Each row has a name. Each piece below is followed by the name of the row it came from, unless a question asks for something else. Each question is about the rows just above it. Places in a row count from 0.

<93>: [137 128 185  93 122 111 118 144 102 159 141 104 100 168 128 135  61 114
 158 190  88 146]
<27>: [138 145 132 143 134 111 141 169  62 142 118  75  98  72 128  96 108 110
 158  90 122 146]
<6>: [137 128 185  93 122 111 118 144 102 159 141 104 100 168 128 167 152 114
 158 190  88 146]
Count the entries of [138 145 132 143 134 111 141 169  62 142 118  75  98  72 128  96 108 110
 158  90 122 146]:	22
Number of entries in [137 128 185  93 122 111 118 144 102 159]:	10
Is [184  93 122 111] printed in one of the named rows, side by side and in this order?	no
How many entries does [138 145 132] have?	3

<39>: [102 101 147 113 113 159 130 142 117  81 109 100]
<64>: [100 106 142 101 110 162 133 144 116  86 108  98]
<133>: [108 131  76 175 122  98 164 109 176 201 188 113]
<104>: [102 100 140 109 114 158 128 140 111  96 107  95]
<28>: [149 128 128 115 183 151 149 169 130 124 183 108]
<115>: [147 137 126 125 175 157 141 168 117 133 169 103]
<141>: [133 144 117 201 157 144 110  87 140 146 128 121]
<135>: [100 106 142 101 121 162 133 144 116  86 108  98]
<83>: [146 133 128 119 184 149 149 164 129 131 178 109]
<125>: [152 134 131 110 188 160 147 162 128 122 183 107]
Count the entries of [133 144 117 201 157 144]:	6
Does one of the named rows hold [149 149 164] side by side, in this order?	yes
Does one of the named rows hold [ 98 122 175] side by side, in this order?	no

<84>: [ 82 160 118 147 161 143  78 140 160 128 177 171 128  85 125 135 180 112
 144 136 159]
<5>: [161 180 118 143 128 128 160 171 135  78 144 160 140 177 112 136 125 147
 159  85  81]
<80>: [104 195  72 108 147 128 164 128 153 118 136  90 128 138 128 149 124 138
  74  78 128]
Does one of the named rows hold [128 138] side by side, in this order?	yes
Put [136 159  82 160 118 147 161 143  78 140 160 128 177 171 128  85 125 135
 180 112 144] back in order: which row is it?	<84>
[ 85 180 147 160 136 171 161 160 140  78 144 143 177 128  81 125 112 135
 159 118 128] is which row reordered?	<5>

<82>: [159 120 135 132 187 112 142 168 113 140 118 143 149 141 142 127 137 131
 119 122 133 120 126  99 137 159 143 151 132 136 129 120 155 116 108 134
 106 131 151 124 138 150 147 147 100 153 137 141 132 115 121 147]
<33>: [147 127 143 134 141 144 159 150 163 136 135 124  99 132 124 105 115 120
 119 135  88  95 107 113 144 125 121 157  95 140 128 132 139 139 129 159
 107 113 135 133 103 144 144 151 109 136 112 145 122 139 100 160]
<117>: [127 126 137 124 113 132 168 112 116 142 129 149 159 159 105 142 138 151
 131 150 153 133 155 137 143 187 120 115 140  99 141 141 120 135 147 143
 122 132 136 108 147 132 119 120 137 131 134 100 147 151 121 118]
<17>: [157 110 154 124 180 128 151 150 108 131 115 137 138 139 132 130 143 125
 122 110 113 103 122 120 131 151 139 148 132 144 107 125 138 119 119 140
  97 108 155 125 140 141 150 151 102 142 130 127 126 117 120 164]
<116>: [124 172 104 119 121 131 124 127 123  96 149 122 149 128 144 160 134 138
 137 111 126 140 131 140 124 103 144 148 124 124 125 106 119 132 150 103
 132 125 126 138 132 126 117 173 143 150 112 149  97  95 119 119]
[140 168 131 141 137 120 151 187 141 143 127 131 132 150 155 108 115 100
 136 113 126 121 137 132 137 135 132 147 138 149 118 151 147 120 124 116
 159 120 129 112 143 142 134 159 119  99 122 142 133 147 153 106] is which row reordered?	<82>
Does one of the named rows hold [127 130 142] side by side, in this order?	no
[151 109 136 112 145] begins in row and place	<33>, 43
Does one of the named rows hold [131 115] side by side, in this order?	yes
Which row holds these entries in another order? [118 121 151 147 100 134 131 137 120 119 132 147 108 136 132 122 143 147
 135 120 141 141  99 140 115 120 187 143 137 155 133 153 150 131 151 138
 142 105 159 159 149 129 142 116 112 168 132 113 124 137 126 127]	<117>
Which row holds these entries in another order? [ 99 100 106 108 112 113 115 116 118 119 120 120 120 121 122 124 126 127
 129 131 131 132 132 132 133 134 135 136 137 137 137 138 140 141 141 142
 142 143 143 147 147 147 149 150 151 151 153 155 159 159 168 187]	<82>

